In the rows, 128 means zero.
Facts:
traklunil breplek [fleko nobral flatros]
plebrim breplek [ridrum]
gavo breplek [drudruto breler]
votrer breplek [deba]
zomufi breplek [skala trobrum]
fikla breplek [konus gaklizos trurul]
pafek breplek [rala geskon plotras klugrogro]
truzak breplek [flolak rure goril]
migok breplek [skala bresteklal grunun drabur plada]
redrosa breplek [klugrogro]
didel breplek [farir gunutra bidus bruflin mefik]
tufi breplek [sigre keskur]
rora breplek [gededre gaklizos flizur poplal]
stidran breplek [trurul skaploram]
bogul breplek [gededre brudri]
loske breplek [kleke stidu bradrur nobral tralus diratran]
gonul breplek [fibem deba bruflin keskur]
stiplok breplek [plotras plire]
rutran breplek [klonu tepen]
drutra breplek [gededre vabel tebor mifun]
kodestor breplek [goril skaploram rostilir diratran]
gufurul breplek [truplor sasam geskes]
trofen breplek [flures]
vizi breplek [fliduk zigagre]
grivur breplek [klonu plire]
bridu breplek [giflik]
zitros breplek [fliduk plagrorem zesto vabel goril pliflas]
bratar breplek [buskur stagrus birugrel]
fluduk breplek [biskur vabel maflas zigagre]
drimer breplek [skala fleko geskon gaklizos nobral buskur badak]
nitretin breplek [dragror plotras flures klugrogro]
begi breplek [stidu pemul brolus]
skenom breplek [birugrel diratran]
baston breplek [skosatram stiskur]
tegrik breplek [nibripem mifun]
brastin breplek [klonu nitu tizo plotras]
latroplik breplek [ridrum klonu moplar]
lebro breplek [giflik]
plabran breplek [farir gededre rubrum]
piflezan breplek [breflevik maflas pliflas]
flodus breplek [tizo]
tudar breplek [flatros]
plitron breplek [vabel stagrus]
gupe breplek [fluflada vabel truplor]
trunul breplek [felak stiskur kozam]
zomor breplek [bruflin]
moplar soflak: drivin
flolak soflak: biskur
tibol soflak: plotras
traklunil soflak: plebrim flizur
plebrim soflak: plotras
goflal soflak: trunul
gavo soflak: rostilir
votrer soflak: nitretin rostilir
bresteklal soflak: gibrutri
zomufi soflak: biskur flizur badak
grogen soflak: maflas druver
fikla soflak: skala bresteklal
pafek soflak: biskur
gubom soflak: bitrim gonul
breflevik soflak: biskur flizur
brezi soflak: felak
migok soflak: rala
tiplon soflak: gonul
plotras soflak: rubrum flizur
redrosa soflak: biskur
kleke soflak: biskur flizur drokos rostilir
brolus soflak: rora
keskur soflak: maflas
tufi soflak: brezi
rora soflak: plotras
stidu soflak: biskur vizi tepen
fliduk soflak: klonu
drubem soflak: breflevik tepen
trobrum soflak: drutra rostilir
bogul soflak: fliduk
rala soflak: biskur flizur
gonul soflak: plabran biskur lebro rubrum
grunun soflak: skala biskur
flures soflak: flizur druver
klonu soflak: flizur
klugrogro soflak: biskur flizur
patrar soflak: biskur tralus
rubrum soflak: biskur
pliflas soflak: patrar flizur
bradrur soflak: plabran
gibrutri soflak: flizur rostilir
geskes soflak: tralus
moze soflak: gubom
skaploram soflak: rostilir rora
trofen soflak: ridrum rubrum
vizi soflak: pafek
grivur soflak: plire
geskon soflak: rala
trurul soflak: drimer rostilir
bridu soflak: biskur tegrik flizur
skala soflak: flizur
mefik soflak: patrar breflevik buskur
birugrel soflak: tibol flizur
gaklizos soflak: fikla plotras tralus
felak soflak: lebro konus
fluflada soflak: rala
drudruto soflak: flizur migok
drenen soflak: rala
dragror soflak: birugrel
druver soflak: biskur rala
sigre soflak: breflevik
goril soflak: stonoflak rostilir
tepen soflak: flizur plire
konus soflak: rala flizur
bidus soflak: sigre lebro tepen birugrel
nitretin soflak: lebro drubem kozam
skenom soflak: biskur
bitrim soflak: lebro
baston soflak: lebro drimer
tegrik soflak: plotras rostilir
rostilir soflak: flizur
brastin soflak: trunul
satre soflak: biskur plotras
buskur soflak: flolak flizur
kozam soflak: skosatram trunul
farir soflak: konus rostilir baston
biskur soflak: flizur
flutrak soflak: biskur breflevik badak
breplir soflak: rubrum badak
plitron soflak: rala
mifun soflak: flizur rora
stagrus soflak: rubrum birugrel
drabur soflak: plotras
tralus soflak: rostilir
sasam soflak: flizur birugrel
stonoflak soflak: breflevik
tizo soflak: biskur
drokos soflak: bakil rostilir
trunul soflak: flizur
drivin soflak: tegrik flizur
zomor soflak: fliduk rala plebrim drenen
skikik 436 <- moplar flolak tibol nofi zomufi pafek truzak breflevik migok breler plotras didel tufi stidu fliduk drubem stidran bruflin bogul rala grunun flures patrar stiskur rubrum kodestor gufurul moze skaploram fibem geskon trurul bridu birugrel felak fluflada drenen dragror deba sigre goril tepen fluduk konus pemul nitretin begi skenom plada bitrim tegrik latroplik lebro plabran ridrum piflezan farir biskur breplir tralus sasam tizo drokos zomor fleko
skikik 438 <- plire plebrim kleke brolus rora stiplok rure zigagre klonu klugrogro maflas pliflas flatros bakil gibrutri gunutra trofen vizi gaklizos loke plagrorem satre tebor nitu stagrus
skikik 37 <- traklunil gavo votrer fikla gubom tiplon redrosa loske gonul drutra gededre giflik bradrur flizur badak zitros skosatram lomiple drimer brastin flodus nobral plitron mifun drabur trunul
skikik 957 <- goflal bresteklal grogen brezi nistur keskur trobrum brudri rutran zesto geskes truplor diratran grivur skala mefik drudruto druver bratar poplal bidus baston rostilir nibripem buskur kozam tudar flutrak stonoflak gupe drivin vabel

Known rows:
migok: [125  96 132 120 113 156 107 132 128  94 167 152 129  84 121  95 137 112
 134  81 125 124 139 154 121  69 143 113 134]
tibol: [106 128 150 138 119 109 113 108 149 109 110  95 133 156 122 120 138 146
 140 122 126 119 141 111 148 123 121 107 104]
plotras: [106 136 151 136 128 104 112 143 138 127 159 130 139 169 131 116 170 109
  77  86 155 135 193 182 128  83 160  85 102]
rubrum: [103  99 161 125 138 103 109 126 146 129 153 153 136 138 110 148 156 140
  99 121 136 106 190 134 138 113 157 161 105]
satre: [ 95 121 152 119 139 139 108 105 145 166 119 111 109 154 113 100  86  95
 148 121 112 134 129 134 100 127 143 132 142]
biskur: [ 94 119 184 147 135 143  65 169 192  89 139 148 161 187 112 131 111 144
  73 124 144 108 183 124 146 101 155 160  98]
didel: [167 135 107 157 125 138 152 136 132  85 118 143 164  55 131 109 145 132
 121 140 117 126  88 101 153 120  81 109 143]
kodestor: [153 118  86 139 147 110 145  99  94  81 139 166 149  32 145 178 167 152
 106 133 134 119 107 114 110 110  90 147 133]
goril: [117 102 141  70 148 100 145  93  81 187 161 132 103 125 112 104 143 109
 154 113 132 127 173 153 120 120 149 127 123]
truzak: [166 144 112 129 169 128 120 154 127 126 129 168 158  52 126 123 128 128
  96 171 130 122 112 135 120 121 129 149 131]
lebro: [113 135 150 141  78 177 136 136 114  65 119 170 181 116  96 128 173 209
  79 112 124 113 106 142 215  99  72 176 103]
drimer: [141 124 124 113  85 179 145 150  83 106 143 176 133 117 118 121 160 162
  91 111 130 126 117 176 178 142 119 179 132]
buskur: [119 126 161 144 140 145 102 166 151 169 124 122 112 169 106 122  86  95
 150 150 118 125 152 161 104 123 163 175 131]
badak: [117 102 152 140 122 129 105 138 141 102 161 141 115 155 140 167 175 132
  91  98 149 103 195 148 139 139 160 169 127]
nobral: [153 121 120 118 137 117 164 131 117  91 134 136  99 127 142 138 157 111
 107 145 133 106 135 110 104 162 126 140 174]
pemul: [132 151 145 140 172 124 148 154 162 129 104 155 141 130 112 112 115 109
  90 178 128 130 143 103 104 145 123 118 153]
grivur: [144 174  66 150 104 143 130 146 102 138 115 103 158 134 177 137 104 127
 127 105 132 187  69 158 132 123 119  89  99]
bakil: [115 132 149 139 130 122 122 128 145 125 100 125 151 155 121 166 129 147
 104 140 134 122 140 122 147 150 128 144 117]
vabel: [193 100  90  40 144 117 132 156  95 130 161 152  94 119 181 141 166 135
 127 153 154 104 169  85 128 157 185 113 119]
sigre: [100 130 154 135 109 118 125 100 147 116 114  97 135 146 113 123 130 147
 136 116 122 116 139 104 148 114 106 117 116]

Rows:
No name comes twice in this set of rows, the named rows included.
[ 96 142 123 160 139 106 103 106 140 144 124  91 155 169 150 178 117 117
 108 112 145 160 135 153 116 135 141 116  94] : klonu
[137 150 106 113  79 171 149 130  90 120 110 135 126 140 119 132 101 170
 151 122 117 142  76 143 178 145  97 149 116] : baston
[105 123 157 139  83 149 124 156 150  72 125 146 125 210 141 168 114 172
  87 108 141 117 158 110 150 137 127 164 105] : rostilir
[103 165 111 107 122 135 168 118  71 173 142 154 150 108 105 115 125 132
 104  91 141 189 102 204 123  93 111 118 111] : nitretin

The same things again, as new rows of numbers:
Known rows:
gubom: [169 123 112 149 114 129 106  76 108 125 117 163  83 106  87  89 124 146
 150 213 144 149 147 144 128 116 131 121 171 142 115 171  96 117]
drabur: [127 126 110 138 103 131 120  82 122 134 111 129 135 130 108 107 115 155
 161 194 132 133 145 166 105 107 153 155 151 116  78 164 110 102]
gavo: [134 137  94  84  91 132 106  91  88 128 130 132 131 155 107 107 134 151
 138 221 131 181 165 161  56  48 156 145 167 134  83 150 124 106]
gededre: [168 146 136 167 107 113 129  89  77 158 124 144 137 120 103  82 114 143
 131 171 150 154 144 116 110  96 150 155 164 167 134 152  77 104]
brastin: [163 134 128 150 106 134 114  83 110 136 106 137 122 127 115  93 131 146
 180 201 135 158 153 155 100 110 139 153 159 128  90 161 102 105]
traklunil: [128 122 107 127 101 135 128  79 120 133 127 111 144 133 109 102 121 153
 187 213 131 141 153 173 113 111 152 164 147 107  69 175 112  94]
latroplik: [207 158 133 182 107 127 123  86  76 160 122 143 137 137 105  79 139 143
 156 160 158 164 145 108 119  92 133 167 164 160 149 141  77  98]
truzak: [180 160 144 174 103 121 121  89  73 158 137 143 141 129 101  79 134 142
 152 168 162 159 143  95 120  85 139 164 160 161 147 152  78 102]
drenen: [127 148 102 153 104 144 128  76  97 151 140 123 162 147  95 104 127 164
 179 168 148 119 142 161 123 113 135 156 139 128 107 172 102  92]
goril: [136 155 147 153  93 133 102  93 131 118 123 132 120 124 109 111 125 150
 156 195 142 142 144  95  98  81 162 162 162 115  89 167 123 101]
breler: [185 149  80 125  96 117 117  90  45 148 148 153 140 156  78  93 128 152
  95 174 157 173 146 106 101  51 159 150 173 170 159 133  86 103]
patrar: [120 153 124 159 103 150 112  83 109 137 130 130 137 136 106 108 134 160
 173 180 148 133 142 131 104  97 130 149 150 128 100 172 114 101]
fluflada: [126 137  98 141  98 134 127  79 107 140 143 123 153 136  91 112 118 164
 165 186 144 120 140 139 131 105 157 166 146 111  98 173 108  93]
lebro: [ 73 193 128 209 126 192  76  97  87 147  97 152  99 114  65  68 156 157
 208 187 171 146 115 174  72 142  71 104 157 194 183 145 103 140]
didel: [174 163 150 171 101 124 125  88  69 155 153 139 141 123  98  83 134 142
 155 170 165 156 146  76 123  79 145 156 157 170 146 158  82 101]
plagrorem: [168 145 135 166 110 117 120  88 100 188 126 141 130 123  74  83 117 141
 137 159 161 153 148 123 112  80 162 167 162 170 141 132  84 102]
loke: [171 147 133 169 109 121 120  84  97 186 126 139 138 128  77  78 122 137
 154 166 164 159 154 130 115  75 160 163 161 169 143 137  84 103]
satre: [125 124 104 135 109 136 114  71 142 149 132 121 129 133  81 107 118 153
 185 208 144 135 157 170 117  92 167 159 151 108  79 171 122  99]
truplor: [161 162 114 158 111 109 121  87  95 153 129 153 137 127  81  90 118 148
 138 166 153 159 143  92 109  87 153 157 165 173 132 135  79  96]
drivin: [108 160 115 142 107 139 114  82 130 133 131 133 144 133 100 104 128 160
 186 187 138 145 148 138  89  95 145 151 150 132  75 156 115  93]

Rows:
No name comes twice in this set of rows, the named rows included.
[109 165 106 169 115 134 107 102  83 168 103 113 141 115  69  61 117 138
 169 203 153 146 128 146  95 128 146 160 171 170 165 128  81 115] : giflik
[146 150 116 170 110 150 107  81 110 139 112 159 109 136  96 105 134 160
 162 166 145 134 133 152 108 109 120 136 151 138 120 162 109 110] : tepen
[106 149  78 136 114 144 125  70 114 145 141 139 153 139  84 108 124 167
 184 184 143 133 143 164 112 114 134 147 141 133  86 159 105  92] : druver
[108 160 148 163  99 150 113  87 111 134 136 125 141 136 118 104 137 158
 185 174 151 145 145 121  90  90 131 152 146 134  96 171 119 101] : tegrik
[108 137 119 172 116 154 122  77  94 161 112 158 130 133 100  99 124 163
 160 156 149 128 131 213  95 132 104 122 141 163 114 157  97 113] : badak
[194 147 126 168 112 121 119  83  99 189 117 140 132 133  88  72 133 137
 162 165 160 165 156 141 112  80 148 166 161 167 142 134  82  99] : stiplok
[102 168 150 186  99 151 107  95 108 144 112 141 136 140 121 106 136 163
 158 150 153 139 135 129  75  92 124 148 146 150 111 161 114 103] : tralus
[110 142  98 118 105 123 114  77 131 117 153 132 132 120  90 114 113 158
 176 213 138 139 154 102 115  87 168 154 157 116  71 172 119  95] : mefik
[119 140 133 145 103 131 112  86 140 161 116 119 132 131  96 101 119 149
 160 180 145 141 152 148  92  73 170 165 154 124  91 156 117  99] : brolus
[126 165 135 138 104 125 103  95 146 123 115 136 125 128 108 107 123 151
 157 190 138 155 150  81  79  69 164 164 166 128  77 150 120  95] : trobrum
[108 163 153 173 108 152 108  89 119 174 108 138 131 130 101  95 137 152
 172 156 157 151 152 155  65  75 129 146 147 164 105 147 114 105] : bakil
[134 137 108 150 113 146 114  69 118 168 129 136 123 125  76  96 130 153
 185 193 158 141 153 178 119 103 139 143 149 139 113 164 105 107] : vizi
[157 138 100 160 106 138 111  80 116 127 119 142 114 132 100 104 124 157
 164 187 141 131 140 129 122 108 141 150 158 114 104 171 108 101] : dragror
[139 151 110 132 111 130 106  83 128 133 131 146 124 127  92 100 126 153
 169 196 141 156 150 112  99  89 148 149 162 135  93 157 110  97] : goflal
[160 129 102 147 106 136 111  75 113 125 141 132 116 123  88 107 125 153
 169 211 147 128 144 130 139 106 146 149 158 109 105 178 107 101] : breplir

Now the same things, written a new way:
Known rows:
farir: [121 124 142 116 126  95 113 151 131 141 119 138 127 124 119 132 126 151
 137 118 145 103 132 142 136 133 107 134 120 150 165 114]
buskur: [120 138 118 117  78 119 165  78 149 100 126 145 125 148 135 139 134  96
 131 160 156 117 105 130 117 136 132 109  76 139 128 128]
zitros: [142 141 130 131 148 174  83  89 133 148 140  37 124 122 130 111 113 158
 128 102  94 132 123 144 116 123 146 122 137  99  74 151]
poplal: [131 134 119 121 122 148 137 123 135 129 135 154 126  95 159 131  91 136
 120 128 155 153  89 119 112 122 131 132  83 101 137 130]
bruflin: [114 130 129 134 138 130 102 240 162 146 129 140 120 107 183 130  90 118
 130  75 133 143 107 107 136 123  99 132 120 115 159 115]
didel: [128 126 131 133 129 152 105 227 138 156 130  75 142 120 158 119  79 108
 137  55  88 142 119 112 133 130 128 126 171 116 118 130]
trurul: [127 126 139 121 138  99 118 151 133 146 117 153 132 125 112 132 130 153
 141 125 150 110 132 147 136 135 110 134 129 151 165 115]
tepen: [ 93 122 127 141  89 110 155 116 153 109 117 125 136 152 120 130 145 100
 142 138 143  66 132 132 135 132  94 126 110 142 133 118]
truzak: [129 120 132 138 134 160 115 187 132 157 125  85 151 117 139 116  82 121
 130  68  98 130 125 127 125 130 136 130 179 109 105 132]
stidu: [132 123 128 136 116 102 133 160 141 110 114 170 135 134 118 132 161 134
 105 102 136 138 170 127 133 125 106 127 150 143 144 109]
drivin: [118 135 120 116  82 118 165  72 147 100 123 139 126 147 128 137 133 107
 138 171 159 107  99 134 118 137 129 112  60 143 128 126]
klonu: [ 83 109 116 150  91 111 189  55 146  67 139  91 163 176 129 120 179  88
 173 212 137  60  90 102 159 128 122 145  93 135 106 130]
brudri: [133 131 118 119 116 152 129 128 133 122 135 151 124  94 157 132  94 129
 119 129 154 150  88 121 112 123 131 135  75 100 133 130]
sigre: [127 122 135 126 128 103 124 157 123 128 119 152 126 124 122 134 140 141
 122 117 140 111 148 136 135 128 104 135 134 141 157 111]
tibol: [128 126 140 125 136  98 119 142 125 139 117 153 134 125 107 130 136 169
 136 126 149 104 142 147 134 132 112 139 128 150 165 112]
dragror: [114 125 134 129 126 111 126 144 119 142 118 164 118 123 111 131 123 120
 125 145 144  99 155 140 126 129 115 132 141 149 156 120]
baston: [165 116 129 100 113 131 145 129  76 115 132  89 129 123 111 128 116 125
 142 118  98 147 114 132 124 139 147 124 134 141 127 139]
kleke: [117 134 130 131 125  99 139  72 159 111 127 174 144 164 124 133 176 138
 125 181 144 156 124 118 146 132 157 124 119 144 121 122]
moze: [125 122 138 130 134 106 126 142 120 133 118 155 124 121 117 133 132 138
 124 121 138 100 148 140 131 127 109 135 133 136 158 112]
fluflada: [115 136 144 131 130 110 140 101  72 112 123 133  91 133 123 145 129  97
  95 121 108  59 160 132 124 123 100 131 126 125 145 105]

Rows:
No name comes twice in this set of rows, the named rows included.
[129 146 121 115 127 132 124 116 150 128 139  38 107 174 128 126 149  95
 162 138  89 121 132 128 128 140 129  91 128 157  97 148] : traklunil
[ 98 132 112 137 106 122 140  84 156 124 123 210 124 158 107 129 159  86
 100 247 144 177 178 107 125 127 187 112 156 174 113 132] : klugrogro
[145 112 127 153 193 172 181 177 117 171 110 140 155 123 104 125 111 116
 144  45 104 111 125 149 118 132 130 123 223  91 105 144] : lebro
[137 117 127 139 110  97 132 147 144 108 114 181 146 129 105 130 168 159
 103 106 142 158 177 132 134 124 104 132 143 142 142 107] : patrar
[ 82 168 110 144 107 154 123  88 221 130 133  99 106 160 168 126 128  86
 151 162 153  96 103 122 118 124 112  95  58 118  92 145] : flizur
[144 144 130 116 159 107 103  99 131 135 138 113 103 129 113 131 164 174
 147 161 148 127 138 146 132 127 107 127  92 144 149 139] : drabur
[121 127 141 127 127 110 123 107 112 132 116 145 121 126 108 133 128 142
 115 121 139  83 148 147 129 128 112 134 128 132 146 111] : fliduk
[135 136 134 121  95 160 103  17 121 125 130 132 140  97 126 124  85 178
  85 124 157 128  95 152 102 121 156 139  66  79  90 127] : vabel
[131 124 133 131 118 156  92 200 131 151 125  77 146 114 150 116  77 121
 125  59  95 138 123 121 128 128 140 132 163 112 105 127] : plabran
[127 122 141 138 115 165  95 131 124 157 120  79 158 117 121 111  78 141
 110  65 100 114 130 143 119 128 151 134 168 100  81 129] : fluduk

Now the same things, written a new way:
Known rows:
moze: [106 110 165  85  97 137 116 129 101 120 141  95 129 109]
ridrum: [102 120 175  99 100 140 117 123  94 104 136 109 149 119]
breplir: [108 111 164  80  98 133 115 127 101 124 139 102 130 107]
skala: [127 164 181 157  82 154 112  83 122 130 136  80 131 124]
brolus: [112 135 169 114  95 115 117 126  95 116 142  91 107 113]
fikla: [109 114 165 122  93 129 120 141  96 134 157  65 118 101]
gubom: [111 103 169 111  94 118 119 142  93 123 154  83 126 113]
breler: [101 125 170 105 100 139 116 129  97 112 143 113 139 114]
trofen: [106 121 169  77  95 113 120 113  86 121 152  75 124 109]
stonoflak: [110 104 171  88  91 130 122 127  99 129 151  94 116 120]
badak: [104 141 175 154  93 127 121 143  90 121 149 106 138 108]
felak: [109 110 164  92  99 130 115 135 102 113 133  99 126 115]
tralus: [115 113 153  87  94 130 115 161 115 108 109  69  85 111]
brastin: [108  96 171  87  92 130 120 118  82 121 157  47 142 107]
baston: [104  94 166  94  92 134 125 130  94 128 157  79 117 115]
birugrel: [121 153 171 130  92 158 103 107 120 121 129  86 127 118]
farir: [116  95 158 103 104 131 118 129 120 111 134  97 112 117]
tibol: [111 101 160  79  98 131 117 143 107 115 132  77 111 110]
grogen: [107 105 172  98  91 132 122 128  97 128 154  97 122 119]
bradrur: [110 131 173 133  91 118 118 153  96 124 143  94 123 112]

Rows:
No name comes twice in this set of rows, the named rows included.
[112 107 162  74  95 115 120 120  92 115 146  55 101 113] : plebrim
[106 129 171 136 105 122 126 107  95 117 163 114 125 116] : gunutra
[ 99 151 171 127  95 139 117 144  98 116 127 115 134 109] : fleko
[ 96 107 171 112  93 152 117 134  83 132 176  97 122 121] : gupe
[ 99 129 171 126  90 143 125 131  90 131 159  99 126 115] : tudar
[108 112 155  95  96 118 122 134  98 127 156  57  84 104] : rora
[118 138 170  76  90 141 111 103 113 151 138  87 142  96] : zomufi
[106 103 172  74  88 140 124 107  86 124 153  66 133 117] : grivur
[110 135 172 105  95 114 111 131  97 120 149  99 104 118] : stagrus
[125 124 175 146  93 136 105 111 111 123 154  78 124 125] : mifun
[109 119 178 152 100 127 118 145  97 115 159 119 135 122] : gededre
[128 133 178  54  89 122 105  90 117 145 122  96 154 104] : rala
[112 139 166 117  96 108 121 140 102 114 134  92  95 115] : gaklizos
[102 112 175 114  94 132 121 124  80 117 160  77 144 110] : flodus

